Below are the code and all the weights of a small trained network. Each question names an input and a target symbol and asks about switching units off, where a switched-off unit gives its printed mean instead of its output.

import numpy as np


def w(rows, s, z=0):
    codes = np.array(rows[::2]) - 128.0
    scale = np.full(codes.shape[1], s)
    scale[-1] = z or s
    return codes * scale


def norm(h):
    return h / np.sqrt((h * h).mean(-1, keepdims=True) + 1e-5)


def f(y):
    return y / 2 * (1 + np.tanh(0.7978845608 * (y + 0.044715 * y**3)))


def softmax(a):
    e = np.exp(a - a.max(-1, keepdims=True))
    return e / e.sum(-1, keepdims=True)


def log_softmax(a):
    a = a - a.max(-1, keepdims=True)
    return a - np.log(np.exp(a).sum(-1, keepdims=True))


def net(x, mask):
    ids = ['ΛΣβεητ'.index(c) for c in x.split()]
    T = len(ids)
    res = E[ids] + P[:T]
    u = 0
    for l in range(2):
        q, k, v = (norm(res) @ M[l].T for M in (Q, K, V))
        z = softmax(np.where(np.tri(T) > 0, q @ k.T / 2**0.5, -1e9)) @ v
        res = res + np.where(mask[u], z, O[l][:, -1]) @ O[l][:, :-1]
        u += 1
        y = f(norm(res) @ A[l][:, :-1].T + A[l][:, -1])
        res = res + np.where(mask[u : u + 8], y, B[l][:, -1]) @ B[l][:, :-1]
        u += 8
    return log_softmax(norm(res)[-1] @ U[:, :-1].T + U[:, -1])


Q, K, V, O, A, B = {}, {}, {}, {}, {}, {}
E = w([
[171,61,117,147,144,79,174,122],'Λ',
[72,183,164,127,123,165,143,63],'Σ',
[71,182,160,125,121,163,146,65],'β',
[186,132,141,88,108,107,251,93],'ε',
[130,115,149,2,149,193,161,177],'η',
[130,41,162,146,136,119,91,93],'τ',
],0.0007)
P = w([
[103,184,99,135,139,105,90,162],'0',
[193,112,64,2,68,147,116,79],'1',
[81,77,174,50,54,122,173,135],'2',
[172,140,235,161,217,144,146,152],'3',
[184,123,46,118,171,134,136,62],'4',
[91,61,148,103,60,145,180,98],'5',
[130,103,242,144,160,139,186,132],'6',
],0.00096)
Q[0] = w([
[61,32,139,55,35,135,220,53],'L0H0',
[179,102,240,111,254,191,221,65],'L0H0',
],0.0038)
K[0] = w([
[132,146,184,240,218,77,142,173],'L0H0',
[153,115,2,177,159,50,107,82],'L0H0',
],0.0045)
V[0] = w([
[190,132,120,92,134,123,249,106],'L0H0',
[127,152,87,129,125,87,106,179],'L0H0',
],0.0021)
O[0] = w([
[112,170,139,106,76,74,3,184,254],'L0H0',
[108,57,115,165,155,105,131,113,229],'L0H0',
],0.0018,0.00038)
A[0] = w([
[216,96,153,102,103,187,163,140,55],'L0N0',
[107,134,99,147,110,132,119,143,208],'L0N1',
[137,161,125,140,116,105,166,172,179],'L0N2',
[127,117,127,94,184,153,194,107,254],'L0N3',
[93,191,137,126,52,110,3,188,82],'L0N4',
[136,103,166,161,91,113,87,45,170],'L0N5',
[142,167,99,124,118,96,171,162,104],'L0N6',
[121,84,167,136,123,191,87,119,68],'L0N7',
],0.0023,0.00085)
B[0] = w([
[33,172,73,211,158,76,92,103,172],'L0N0',
[167,117,170,98,140,136,131,123,124],'L0N1',
[112,112,153,121,113,116,79,90,132],'L0N2',
[144,145,113,204,81,94,59,150,251],'L0N3',
[235,93,162,146,94,8,171,85,101],'L0N4',
[142,135,87,50,142,129,148,215,157],'L0N5',
[112,106,169,135,149,179,81,73,113],'L0N6',
[131,154,62,136,155,88,201,159,129],'L0N7',
],0.0017,0.0014)
Q[1] = w([
[130,97,4,50,34,146,109,56],'L1H0',
[36,55,185,94,43,123,195,149],'L1H0',
],0.0036)
K[1] = w([
[41,84,252,160,109,104,185,187],'L1H0',
[176,193,162,212,231,127,86,163],'L1H0',
],0.0036)
V[1] = w([
[86,135,137,53,136,184,22,233],'L1H0',
[76,249,153,104,109,187,164,73],'L1H0',
],0.002)
O[1] = w([
[159,252,80,136,162,12,225,205,247],'L1H0',
[179,126,85,221,49,140,101,240,187],'L1H0',
],0.0023,0.0011)
A[1] = w([
[140,105,89,66,109,116,149,138,88],'L1N0',
[98,169,108,155,195,143,159,130,207],'L1N1',
[82,113,192,137,118,144,181,171,169],'L1N2',
[141,124,183,62,173,115,126,76,129],'L1N3',
[98,60,123,181,165,250,165,80,4],'L1N4',
[145,103,108,115,89,145,169,141,99],'L1N5',
[130,141,112,77,93,154,175,83,123],'L1N6',
[136,106,92,163,84,157,184,185,80],'L1N7',
],0.0028,0.0012)
B[1] = w([
[150,184,233,191,171,121,122,139,150],'L1N0',
[163,6,73,118,97,180,215,85,234],'L1N1',
[185,125,10,146,145,148,81,77,254],'L1N2',
[56,170,82,227,136,149,61,133,179],'L1N3',
[240,202,151,27,83,22,198,201,124],'L1N4',
[148,165,168,158,197,129,89,127,149],'L1N5',
[149,96,159,190,211,131,86,173,165],'L1N6',
[87,136,124,206,202,151,87,81,220],'L1N7',
],0.0017,0.0007)
U = w([
[214,76,223,15,9,97,91,134,255],'Λ',
[28,152,193,73,174,71,48,47,117],'Σ',
[139,120,79,221,97,206,90,181,91],'β',
[155,222,79,107,175,13,255,194,203],'ε',
[91,46,104,80,203,218,225,23,53],'η',
[136,116,78,218,89,209,80,182,39],'τ',
],0.0045,0.00079)

Each question gives the input, a string of symbols that net reads in full, and the target symbol t.
The units are the heads (2 rows each of Q, K, V and O) and the neurons (one row each of A and B). Each row of codes is followed by its name. A weight is (code - 128) times the scale printed after its matrix; where a second scale follows, it is the last column's (O, A, B and U).
mask holds one flag per unit, layer by layer, with each layer's heads first. A switched-off unit (its flag False) gives its mean, the last column of its rows in O or B, instead of its output. The means were averaged over made-up inputs and are rounded, as every weight is.
A unit's drop is (log p(t) with every unit on - log p(t) with that unit switched off) / (log p(t) with every unit on - log p(t) with every unit switched off).
The circuit of an input: a set's keep is (log p(t) with only the set's units on - log p(t) with every unit switched off) / (log p(t) with every unit on - log p(t) with every unit switched off). Starting from the 12 units with the biggest drops (on a tie, the unit counted first), units are removed one at a time, each time the one whose removal leaves the highest keep (on an exact tie, the one counted first), for as long as the keep stays at least 0.8.
circuit, biggest first: the units of the circuit, biggest drop first
unit that matters most: the unit with the biggest drop
top k neurons: the k neurons with the biggest drops, biggest first
top k neurons in layer l: the k neurons of layer l with the biggest drops, biggest first
input η η η β ε η, target ε: circuit, biggest first : [L0H0; L1H0]
input β Σ β, target τ: circuit, biggest first : [L1H0; L0H0]
input β τ η τ Σ Σ η, target β: unit that matters most : L1H0
input Λ β ε Λ ε, target Λ: circuit, biggest first : [L1H0; L1N4; L1N7; L0H0]
input ε τ β ε β, target Σ: top 2 neurons : [L0N4; L1N2]
input τ Σ η τ Σ, target Λ: circuit, biggest first : [L0H0; L1H0; L1N4]
input η ε β η Λ Λ, target ε: circuit, biggest first : [L1H0; L0H0]
input ε η Λ Λ τ, target Σ: circuit, biggest first : [L0N4; L0H0; L1H0]
input β β η, target β: circuit, biggest first : [L0H0; L1H0; L1N7]
input Σ η η, target τ: circuit, biggest first : [L1H0; L0H0; L1N7]
input ε τ Λ ε, target Σ: circuit, biggest first : [L1H0; L0H0; L0N4]
input β Λ η τ τ η Σ, target η: circuit, biggest first : [L1N1; L1H0]
input ε Λ Σ ε Λ, target Σ: circuit, biggest first : [L0H0; L0N4; L1H0; L1N2]
input τ Σ η, target η: circuit, biggest first : [L0H0]
input ε β ε Λ ε Σ, target Σ: top 2 neurons : [L0N4; L1N3]
input Σ ε η ε η ε, target τ: top 3 neurons : [L1N4; L1N7; L0N4]
input Λ τ Λ η ε ε ε, target Λ: top 4 neurons : [L1N4; L1N7; L0N3; L0N4]
input τ τ η β β β, target Λ: top 2 neurons : [L1N4; L1N3]
input Λ ε ε τ β, target Λ: top 3 neurons in layer 1 : [L1N4; L1N7; L1N2]
input η ε Λ Λ ε, target Σ: top neuron : [L1N4]
input ε τ η Λ, target η: top 3 neurons : [L0N4; L1N1; L1N4]
input Λ β τ η τ, target η: top 2 neurons : [L1N1; L0N4]
input β Λ τ, target τ: top 2 neurons : [L0N4; L1N7]
input Σ η β Σ Σ η Λ, target β: top 2 neurons in layer 1 : [L1N4; L1N7]
